Below is a small trained network, with its code and all its weights. Each question gives an input and a class and asks what happens when units are switched off, that is, made to give their printed mean instead of their output.

import numpy as np


def w(rows, s, z=0):
    codes = np.array(rows[::2]) - 128.0
    scale = np.full(codes.shape[1], s)
    scale[-1] = z or s
    return codes * scale


def f(y):
    return np.maximum(y, 0)


def log_softmax(a):
    a = a - a.max(-1, keepdims=True)
    return a - np.log(np.exp(a).sum(-1, keepdims=True))


def net(x, mask):
    res = np.array(x, float).reshape(1, 5) / 4 @ E
    y = f(res @ A[0][:, :-1].T + A[0][:, -1])
    res = res + np.where(mask, y, B[0][:, -1]) @ B[0][:, :-1]
    return log_softmax(res[-1] @ U[:, :-1].T + U[:, -1])


A, B = {}, {}
E = w([
[128,128,128,128,128,128,128,128,128],'x0',
[128,128,128,128,128,128,128,128,128],'x1',
[90,132,130,129,123,140,125,131,10],'x2',
[132,217,126,93,105,120,127,107,129],'x3',
[128,128,128,128,128,128,128,128,128],'x4',
],0.011)
A[0] = w([
[130,215,129,116,111,119,132,119,130,132],'n1',
[121,117,133,135,132,135,128,134,130,156],'n2',
[128,128,128,128,128,128,128,128,128,128],'n3',
[119,138,132,121,123,127,123,128,121,114],'n4',
[123,132,129,122,124,128,126,126,124,119],'n5',
[114,118,129,140,136,147,129,142,113,125],'n6',
[95,132,127,130,120,140,126,131,25,130],'n7',
[131,130,128,125,127,126,127,126,129,128],'n8',
[130,123,129,128,122,128,128,126,141,218],'n9',
[126,127,129,129,129,130,128,130,126,127],'n10',
[140,139,136,120,124,118,121,121,137,128],'n11',
[133,132,132,125,126,124,125,125,132,128],'n12',
[125,57,127,137,140,134,126,138,127,209],'n13',
[136,130,131,133,126,132,123,133,221,253],'n14',
[134,251,125,107,100,117,125,112,130,133],'n15',
[133,39,123,131,137,126,131,128,123,220],'n16',
[96,134,128,131,125,141,128,134,39,130],'n17',
],0.019,0.0047)
B[0] = w([
[149,177,103,87,59,165,138,42,138,211],'n1',
[137,123,135,142,142,113,135,148,119,145],'n2',
[128,128,129,127,128,128,129,128,127,128],'n3',
[178,125,132,161,81,100,125,122,89,142],'n4',
[155,127,130,146,101,111,127,125,106,136],'n5',
[54,136,120,76,171,163,93,148,163,153],'n6',
[51,155,168,142,69,177,17,170,45,253],'n7',
[119,129,129,125,133,137,130,121,136,132],'n8',
[138,108,121,131,156,111,146,132,151,161],'n9',
[120,129,127,123,133,132,124,130,132,131],'n10',
[82,134,129,110,152,169,137,96,166,146],'n11',
[109,130,129,120,139,146,132,115,145,135],'n12',
[111,75,160,185,201,86,124,209,117,196],'n13',
[232,84,75,112,208,57,251,73,221,236],'n14',
[158,200,91,66,29,182,142,5,143,248],'n15',
[104,63,169,195,220,76,119,231,114,205],'n16',
[62,150,163,141,76,171,32,165,56,238],'n17',
],0.02,0.013)
U = w([
[166,36,119,189,218,4,192,179,176,226],'0',
[193,158,42,46,116,129,203,55,197,153],'1',
[58,90,191,201,155,130,74,227,84,134],'2',
[113,200,134,87,43,205,84,96,76,11],'3',
],0.0043,0.0012)

Each question gives the input, the list of numbers given to net, and the class t.
The units are the neurons (one row each of A and B). Each row of codes is followed by its name. A weight is (code - 128) times the scale printed after its matrix; where a second scale follows, it is the last column's (A, B and U).
mask holds one flag per neuron, in row order. A switched-off neuron (its flag False) gives its mean, the last column of its row in B, instead of its output. The means were averaged over made-up inputs and are rounded, as every weight is.
A unit's drop is (log p(t) with every unit on - log p(t) with that unit switched off) / (log p(t) with every unit on - log p(t) with every unit switched off).
The circuit of an input: a set's keep is (log p(t) with only the set's units on - log p(t) with every unit switched off) / (log p(t) with every unit on - log p(t) with every unit switched off). Starting from the 12 units with the biggest drops (on a tie, the unit counted first), units are removed one at a time, each time the one whose removal leaves the highest keep (on an exact tie, the one counted first), for as long as the keep stays at least 0.8.
circuit, biggest first: the units of the circuit, biggest drop first
k most important neurons: the k neurons with the biggest drops, biggest first
drop of u: that unit's drop, to one decimal
input [1,-4,0,3,-3], class 1: circuit, biggest first : [n7]
input [7,7,2,0,-7], class 2: 2 most important neurons : [n15; n1]
input [-6,-3,-5,0,8], class 0: 2 most important neurons : [n15; n1]
input [7,7,-2,1,-4], class 1: 2 most important neurons : [n16; n13]
input [-7,-3,0,-6,-7], class 0: 2 most important neurons : [n7; n17]
input [3,-5,0,4,7], class 1: 2 most important neurons : [n7; n17]
input [4,2,0,-3,-2], class 0: drop of n7 : 0.4
input [-6,-3,4,-8,-6], class 2: drop of n2 : 0.0
input [-2,-4,1,-6,-2], class 2: drop of n14 : 2.4
input [7,5,-7,2,-4], class 1: drop of n4 : 0.0
